Below are the code and all the weights of a small trained network. Each question names an input and a class and asks about switching units off, where a switched-off unit gives its printed mean instead of its output.

import numpy as np


def w(rows, s, z=0):
    codes = np.array(rows[::2]) - 128.0
    scale = np.full(codes.shape[1], s)
    scale[-1] = z or s
    return codes * scale


def f(y):
    return y / 2 * (1 + np.tanh(0.7978845608 * (y + 0.044715 * y**3)))


def log_softmax(a):
    a = a - a.max(-1, keepdims=True)
    return a - np.log(np.exp(a).sum(-1, keepdims=True))


def net(x, mask):
    res = np.array(x, float).reshape(1, 7) / 4 @ E
    y = f(res @ A[0][:, :-1].T + A[0][:, -1])
    res = res + np.where(mask, y, B[0][:, -1]) @ B[0][:, :-1]
    return log_softmax(res[-1] @ U[:, :-1].T + U[:, -1])


A, B = {}, {}
E = w([
[130,129,130,124],'x0',
[114,128,121,134],'x1',
[146,125,132,124],'x2',
[124,130,127,127],'x3',
[169,32,204,160],'x4',
[179,129,95,183],'x5',
[147,88,3,118],'x6',
],0.011)
A[0] = w([
[157,194,108,85,12],'neuron 1',
[62,187,90,180,79],'neuron 2',
[139,224,204,162,3],'neuron 3',
[191,202,115,240,126],'neuron 4',
[194,239,128,55,38],'neuron 5',
[90,99,149,1,70],'neuron 6',
],0.0097,0.003)
B[0] = w([
[151,52,118,143,176],'neuron 1',
[190,85,218,108,226],'neuron 2',
[171,89,4,84,253],'neuron 3',
[10,152,106,168,228],'neuron 4',
[148,80,181,170,220],'neuron 5',
[53,155,69,229,219],'neuron 6',
],0.017,0.0041)
U = w([
[93,125,137,69,233],'0',
[114,147,127,79,220],'1',
[134,40,190,122,1],'2',
[61,205,115,142,26],'3',
[152,143,34,2,42],'4',
[145,183,137,93,189],'5',
[137,179,139,86,156],'6',
],0.0094,0.0061)

Each question gives the input, the list of numbers given to net, and the class t.
The units are the neurons (one row each of A and B). Each row of codes is followed by its name. A weight is (code - 128) times the scale printed after its matrix; where a second scale follows, it is the last column's (A, B and U).
mask holds one flag per neuron, in row order. A switched-off neuron (its flag False) gives its mean, the last column of its row in B, instead of its output. The means were averaged over made-up inputs and are rounded, as every weight is.
A unit's drop is (log p(t) with every unit on - log p(t) with that unit switched off) / (log p(t) with every unit on - log p(t) with every unit switched off).
The circuit of an input: a set's keep is (log p(t) with only the set's units on - log p(t) with every unit switched off) / (log p(t) with every unit on - log p(t) with every unit switched off). Starting from all 6 units, units are removed one at a time, each time the one whose removal leaves the highest keep (on an exact tie, the one counted first), for as long as the keep stays at least 0.8.
units of the circuit, in order: the units of the circuit, biggest drop first
most important unit: the unit with the biggest drop
top k neurons: the k neurons with the biggest drops, biggest first
drop of u: that unit's drop, to one decimal
input [0,-4,5,-4,5,5,-8], class 4: top neuron -> neuron 3
input [-6,5,5,1,-4,-7,4], class 3: top 2 neurons -> neuron 6; neuron 3
input [-5,1,3,-1,-8,3,4], class 2: top 3 neurons -> neuron 2; neuron 5; neuron 1
input [-3,0,7,2,7,-8,2], class 3: units of the circuit, in order -> neuron 6; neuron 2
input [-1,-5,5,0,6,7,5], class 3: top 2 neurons -> neuron 4; neuron 2
input [-2,2,-4,2,-7,-5,2], class 2: top 3 neurons -> neuron 2; neuron 5; neuron 1
input [7,-2,8,-1,1,-8,-2], class 3: top 2 neurons -> neuron 6; neuron 2
input [3,-1,3,-6,1,-7,1], class 3: top 3 neurons -> neuron 6; neuron 2; neuron 3
input [-3,-1,-8,-5,-8,-7,-8], class 2: top 4 neurons -> neuron 5; neuron 2; neuron 1; neuron 4
input [-2,-3,-4,4,4,0,-7], class 4: units of the circuit, in order -> neuron 3; neuron 5
input [6,-4,-4,5,0,8,-2], class 3: top 2 neurons -> neuron 4; neuron 2
input [4,-2,4,-1,-6,3,-7], class 4: top 2 neurons -> neuron 3; neuron 6
input [-2,4,-3,-4,-3,-6,0], class 3: top 2 neurons -> neuron 6; neuron 3
input [-4,-5,5,-8,6,-2,-6], class 5: most important unit -> neuron 5
input [4,7,-7,-5,-8,-6,6], class 2: top 3 neurons -> neuron 2; neuron 1; neuron 5
input [1,-2,-3,-3,-8,-6,-1], class 2: top 3 neurons -> neuron 5; neuron 2; neuron 1
input [4,5,-2,5,-4,2,-7], class 4: top 2 neurons -> neuron 3; neuron 6
input [-6,8,5,3,6,7,-5], class 0: top 2 neurons -> neuron 6; neuron 4
input [6,7,-5,-8,-8,-2,4], class 2: drop of neuron 2 -> 0.3
input [3,-4,6,4,-5,-7,1], class 3: most important unit -> neuron 6
input [-2,5,-5,3,-3,5,-6], class 4: drop of neuron 6 -> 0.2
input [-6,4,5,-6,-8,-3,3], class 2: drop of neuron 2 -> 0.2
input [1,1,-5,-3,0,8,-3], class 3: drop of neuron 3 -> 0.0
